Below is a small trained network, with its code and all its weights. Each question gives an input and a target symbol and asks what happens when units are switched off, that is, made to give their printed mean instead of their output.

import numpy as np


def w(rows, s, z=0):
    codes = np.array(rows[::2]) - 128.0
    scale = np.full(codes.shape[1], s)
    scale[-1] = z or s
    return codes * scale


def f(y):
    return np.maximum(y, 0)


def softmax(a):
    e = np.exp(a - a.max(-1, keepdims=True))
    return e / e.sum(-1, keepdims=True)


def log_softmax(a):
    a = a - a.max(-1, keepdims=True)
    return a - np.log(np.exp(a).sum(-1, keepdims=True))


def net(x, mask):
    ids = ['δζηθλξπτφψω'.index(c) for c in x.split()]
    T = len(ids)
    res = E[ids] + P[:T]
    u = 0
    for l in range(3):
        q, k, v = (res @ M[l].T for M in (Q, K, V))
        z = softmax(np.where(np.tri(T) > 0, q @ k.T / 3**0.5, -1e9)) @ v
        res = res + np.where(mask[u], z, O[l][:, -1]) @ O[l][:, :-1]
        u += 1
        y = f(res @ A[l][:, :-1].T + A[l][:, -1])
        res = res + np.where(mask[u : u + 8], y, B[l][:, -1]) @ B[l][:, :-1]
        u += 8
    return log_softmax(res[-1] @ U[:, :-1].T + U[:, -1])


Q, K, V, O, A, B = {}, {}, {}, {}, {}, {}
E = w([
[143,139,124,35,116,124,228,86,137,126,172],'δ',
[82,96,201,120,178,146,104,19,200,174,106],'ζ',
[191,112,92,172,130,63,149,114,113,209,95],'η',
[72,139,228,73,96,93,114,210,63,158,147],'θ',
[120,136,157,67,225,78,87,124,177,113,54],'λ',
[59,128,234,188,111,66,77,112,140,98,98],'ξ',
[200,132,123,170,111,186,22,134,149,121,212],'π',
[134,253,82,187,198,159,184,121,43,137,160],'τ',
[106,100,194,217,77,135,150,50,99,226,170],'φ',
[96,190,133,192,105,152,179,155,170,93,65],'ψ',
[98,131,122,189,102,160,136,171,111,233,59],'ω',
],0.013)
P = w([
[121,69,78,98,88,134,148,103,46,95,70],'0',
[133,48,83,111,111,150,180,127,135,123,153],'1',
[121,57,100,146,146,126,177,172,160,139,172],'2',
[101,67,90,178,209,107,191,158,151,146,207],'3',
[155,114,141,99,125,137,133,142,156,152,128],'4',
[180,152,165,75,95,149,125,110,133,152,85],'5',
[191,179,166,118,146,172,121,29,56,140,40],'6',
[177,171,158,84,106,128,135,137,176,163,127],'7',
[162,165,146,98,101,101,155,172,237,184,176],'8',
[126,121,96,172,196,63,190,170,242,193,254],'9',
[157,184,141,97,131,98,155,115,189,184,162],'10',
[170,219,158,75,112,105,141,97,183,183,137],'11',
[187,239,185,115,136,143,112,29,116,158,69],'12',
],0.0076)
Q[0] = w([
[94,102,70,104,92,108,131,128,86,15,111],'0.h0',
[140,217,189,152,163,120,153,123,140,190,121],'0.h0',
[90,74,87,95,109,190,127,188,80,3,128],'0.h0',
],0.0063)
K[0] = w([
[67,226,179,120,108,115,191,187,156,149,133],'0.h0',
[186,114,119,160,117,159,104,114,106,219,213],'0.h0',
[43,49,123,85,160,100,253,93,83,187,72],'0.h0',
],0.0043)
V[0] = w([
[70,162,174,120,150,106,213,103,126,162,87],'0.h0',
[119,145,142,76,99,171,132,148,130,143,161],'0.h0',
[113,99,152,115,137,255,108,121,171,89,163],'0.h0',
],0.0085)
O[0] = w([
[68,85,148,134,144,246,189,90,157,255,97,4],'0.h0',
[102,102,58,92,38,138,128,145,83,97,138,45],'0.h0',
[43,160,28,91,46,96,41,88,166,67,134,196],'0.h0',
],0.0072,0.00023)
A[0] = w([
[149,84,184,153,167,151,184,128,134,132,123,3],'0.n0',
[95,128,187,190,72,129,140,119,156,85,125,96],'0.n1',
[148,130,95,128,141,77,94,138,100,78,102,13],'0.n2',
[120,153,182,99,109,72,92,187,72,99,152,91],'0.n3',
[130,181,181,64,171,89,124,159,163,2,127,153],'0.n4',
[100,111,84,166,111,106,139,95,135,176,138,146],'0.n5',
[96,188,103,147,177,116,140,205,65,112,123,145],'0.n6',
[94,124,171,108,144,90,100,130,143,131,125,144],'0.n7',
],0.0081,0.0045)
B[0] = w([
[55,157,104,81,49,140,102,81,168,114,127,200],'0.n0',
[113,151,196,110,140,87,155,155,92,49,150,203],'0.n1',
[137,133,164,141,192,190,131,128,185,154,57,165],'0.n2',
[142,123,79,132,102,52,117,127,120,214,46,205],'0.n3',
[177,153,97,176,157,2,122,92,102,83,122,254],'0.n4',
[145,91,161,171,116,117,195,121,152,130,106,204],'0.n5',
[111,162,35,160,63,103,162,102,161,173,134,204],'0.n6',
[89,67,152,122,115,125,79,120,143,121,129,198],'0.n7',
],0.0078,0.0041)
Q[1] = w([
[108,81,87,179,153,74,156,174,200,127,205],'1.h0',
[73,66,89,112,151,79,151,254,178,123,214],'1.h0',
[100,44,110,189,181,177,140,103,106,136,126],'1.h0',
],0.011)
K[1] = w([
[189,200,194,71,88,184,100,41,53,151,15],'1.h0',
[158,147,139,95,104,199,82,86,28,75,48],'1.h0',
[91,112,77,198,199,129,161,53,2,151,124],'1.h0',
],0.0089)
V[1] = w([
[105,114,162,159,127,118,36,134,94,157,151],'1.h0',
[215,92,97,136,100,165,103,68,143,115,168],'1.h0',
[137,173,160,210,122,154,109,255,175,86,155],'1.h0',
],0.0077)
O[1] = w([
[54,124,73,191,186,158,100,94,42,132,136,27],'1.h0',
[156,97,105,170,91,170,206,2,113,113,68,55],'1.h0',
[88,44,63,194,127,113,175,179,151,94,177,5],'1.h0',
],0.0081,0.0029)
A[1] = w([
[125,113,158,74,134,149,171,105,130,147,120,147],'1.n0',
[152,126,123,138,122,112,106,89,107,135,151,35],'1.n1',
[117,119,129,71,172,156,111,130,156,142,124,59],'1.n2',
[101,164,122,142,157,152,157,131,135,82,106,116],'1.n3',
[135,135,99,103,152,111,161,121,142,143,168,232],'1.n4',
[145,105,153,97,142,250,114,129,134,132,206,82],'1.n5',
[185,139,127,128,128,169,81,133,152,126,179,194],'1.n6',
[106,154,152,125,142,193,126,139,156,154,91,4],'1.n7',
],0.013,0.0041)
B[1] = w([
[62,119,134,178,157,80,128,210,131,138,180,254],'1.n0',
[132,119,176,81,180,122,152,75,136,167,167,175],'1.n1',
[169,147,64,74,186,97,196,93,175,161,81,167],'1.n2',
[113,122,125,117,86,2,142,103,140,190,167,172],'1.n3',
[139,160,164,141,89,154,92,129,94,72,46,222],'1.n4',
[150,202,204,120,11,159,36,108,137,183,51,168],'1.n5',
[112,58,56,126,164,141,182,77,76,86,140,176],'1.n6',
[110,64,39,149,87,111,118,176,174,85,186,197],'1.n7',
],0.0082,0.0074)
Q[2] = w([
[130,196,80,144,153,161,131,108,65,96,174],'2.h0',
[196,29,163,133,58,97,116,144,158,111,93],'2.h0',
[140,254,74,226,100,75,138,75,90,104,103],'2.h0',
],0.0081)
K[2] = w([
[119,137,84,136,71,167,26,86,102,113,101],'2.h0',
[118,142,76,169,180,180,207,163,141,147,108],'2.h0',
[239,152,48,142,161,166,120,115,141,101,254],'2.h0',
],0.0074)
V[2] = w([
[60,158,97,108,176,118,255,132,84,121,140],'2.h0',
[56,34,183,107,140,78,114,104,134,142,122],'2.h0',
[102,189,154,168,110,119,115,171,135,149,11],'2.h0',
],0.0064)
O[2] = w([
[118,254,101,148,129,138,166,121,118,101,134,37],'2.h0',
[195,108,147,121,73,93,123,152,183,106,127,232],'2.h0',
[184,117,95,119,182,149,115,80,121,48,154,252],'2.h0',
],0.0088,0.0018)
A[2] = w([
[98,144,145,180,77,103,92,104,91,118,136,183],'2.n0',
[150,117,144,123,164,96,109,66,93,7,185,83],'2.n1',
[167,129,164,139,133,254,74,178,85,131,152,9],'2.n2',
[173,116,68,106,201,89,94,116,136,36,83,123],'2.n3',
[176,222,213,94,130,148,122,149,177,141,147,51],'2.n4',
[133,55,68,168,166,234,150,194,158,173,194,42],'2.n5',
[13,43,203,69,125,116,108,149,156,161,129,158],'2.n6',
[139,151,90,198,119,92,122,169,115,179,71,3],'2.n7',
],0.008,0.0046)
B[2] = w([
[97,110,142,87,160,221,152,134,170,111,154,251],'2.n0',
[177,149,72,182,124,132,183,220,134,157,47,199],'2.n1',
[127,185,133,117,195,64,148,242,142,134,188,141],'2.n2',
[66,105,156,91,78,202,156,122,121,154,213,216],'2.n3',
[109,73,108,106,122,117,118,74,2,80,79,224],'2.n4',
[69,122,146,62,140,229,68,146,112,105,7,145],'2.n5',
[123,172,67,175,168,135,69,105,47,152,137,254],'2.n6',
[156,104,142,119,187,200,140,191,125,75,160,210],'2.n7',
],0.0083,0.0066)
U = w([
[137,156,137,98,21,128,128,77,114,117,39,150],'δ',
[121,157,101,146,133,116,62,47,189,161,78,159],'ζ',
[252,128,186,176,197,112,181,149,163,196,60,224],'η',
[114,137,105,110,122,89,117,190,62,211,167,4],'θ',
[112,106,179,56,201,137,127,106,162,117,160,165],'λ',
[114,88,151,175,217,132,67,123,95,2,151,100],'ξ',
[110,12,41,167,124,128,183,90,89,102,117,63],'π',
[134,196,88,141,164,162,161,114,118,121,114,84],'τ',
[83,125,210,166,69,173,124,100,112,195,175,149],'φ',
[125,134,108,133,33,114,130,182,168,55,220,181],'ψ',
[102,116,141,137,106,182,122,175,152,158,87,111],'ω',
],0.0074,0.0036)

Each question gives the input, a string of symbols that net reads in full, and the target symbol t.
The units are the heads (3 rows each of Q, K, V and O) and the neurons (one row each of A and B). Each row of codes is followed by its name. A weight is (code - 128) times the scale printed after its matrix; where a second scale follows, it is the last column's (O, A, B and U).
mask holds one flag per unit, layer by layer, with each layer's heads first. A switched-off unit (its flag False) gives its mean, the last column of its rows in O or B, instead of its output. The means were averaged over made-up inputs and are rounded, as every weight is.
A unit's drop is (log p(t) with every unit on - log p(t) with that unit switched off) / (log p(t) with every unit on - log p(t) with every unit switched off).
The circuit of an input: a set's keep is (log p(t) with only the set's units on - log p(t) with every unit switched off) / (log p(t) with every unit on - log p(t) with every unit switched off). Starting from the 12 units with the biggest drops (on a tie, the unit counted first), units are removed one at a time, each time the one whose removal leaves the highest keep (on an exact tie, the one counted first), for as long as the keep stays at least 0.8.
units of the circuit, in order: the units of the circuit, biggest drop first
most important unit: the unit with the biggest drop
top k neurons: the k neurons with the biggest drops, biggest first
k most important neurons of layer l: the k neurons of layer l with the biggest drops, biggest first
input λ φ δ τ ω ψ, target ψ: top 2 neurons	(1.n7; 0.n4)
input θ π ω, target θ: units of the circuit, in order	(0.h0; 1.h0; 2.h0)
input ψ π η τ τ φ ψ τ φ ξ ξ ψ ξ, target ξ: units of the circuit, in order	(1.h0)
input ξ η ψ τ π λ ψ η φ δ δ ζ η, target δ: top 2 neurons	(2.n3; 1.n0)
input τ ξ η ζ θ π φ δ ψ ψ τ ζ, target ψ: units of the circuit, in order	(0.h0; 1.h0)
input η ψ ω ξ θ λ, target λ: units of the circuit, in order	(2.n3; 1.n2; 2.h0)
input ψ ξ π η ψ ζ ψ η θ τ, target ψ: units of the circuit, in order	(0.h0; 2.n6)
input δ φ ψ ξ ξ ξ η ψ η φ θ δ, target δ: top 3 neurons	(1.n5; 1.n4; 2.n4)
input τ π θ η, target τ: top 3 neurons	(1.n5; 0.n4; 0.n6)
input ψ ψ ψ λ ψ δ λ θ, target θ: units of the circuit, in order	(2.n6; 1.h0)
input φ η λ π ξ δ ζ δ τ, target δ: units of the circuit, in order	(1.h0; 1.n4; 0.n6)
input λ π η ψ τ θ θ, target ψ: 3 most important neurons of layer 1	(1.n5; 1.n4; 1.n2)
input η ζ φ τ λ δ, target δ: top 2 neurons	(1.n5; 2.n4)
input ψ δ λ π θ η τ, target π: top 3 neurons	(1.n5; 0.n4; 0.n3)
input θ δ φ η θ η δ τ ω ω η ω, target ω: top 2 neurons	(2.n5; 1.n7)
input π λ λ, target π: units of the circuit, in order	(1.h0; 0.h0)
input ξ ω π η, target ξ: units of the circuit, in order	(1.h0; 0.h0)
input ψ ξ δ λ ψ ξ ζ ψ, target ψ: most important unit	1.n7
input η ω π θ θ ζ θ ξ δ λ, target θ: 2 most important neurons of layer 0	(0.n4; 0.n3)
input λ θ ψ η θ π δ η ζ, target π: top 3 neurons	(1.n5; 0.n4; 2.n1)
input η τ ψ ψ τ θ η ω τ η δ δ π, target η: most important unit	1.n6
input ψ ψ ω τ ω π ξ ψ ψ η, target ξ: 2 most important neurons of layer 1	(1.n6; 1.n5)
input λ η ψ ψ ψ φ ψ ζ, target ζ: top 2 neurons	(2.n6; 1.n2)
input δ τ τ θ π ξ ω φ, target π: top 3 neurons	(1.n5; 0.n4; 1.n4)
input ξ τ ψ θ ψ φ φ η λ θ π ζ ψ, target θ: 2 most important neurons of layer 1	(1.n3; 1.n4)
input ξ ψ δ ψ θ π ζ, target ψ: units of the circuit, in order	(1.h0; 2.n3; 0.h0)
input π ζ ψ λ π ψ φ η ξ ψ ζ φ π, target ψ: most important unit	1.h0
input ψ η φ φ π η φ η ξ, target η: top 2 neurons	(2.n1; 1.n5)
input η δ τ δ ψ ξ λ, target λ: top 3 neurons	(2.n3; 1.n2; 1.n5)
input θ τ η π η τ η, target π: top 4 neurons	(1.n5; 1.n4; 0.n4; 2.n3)
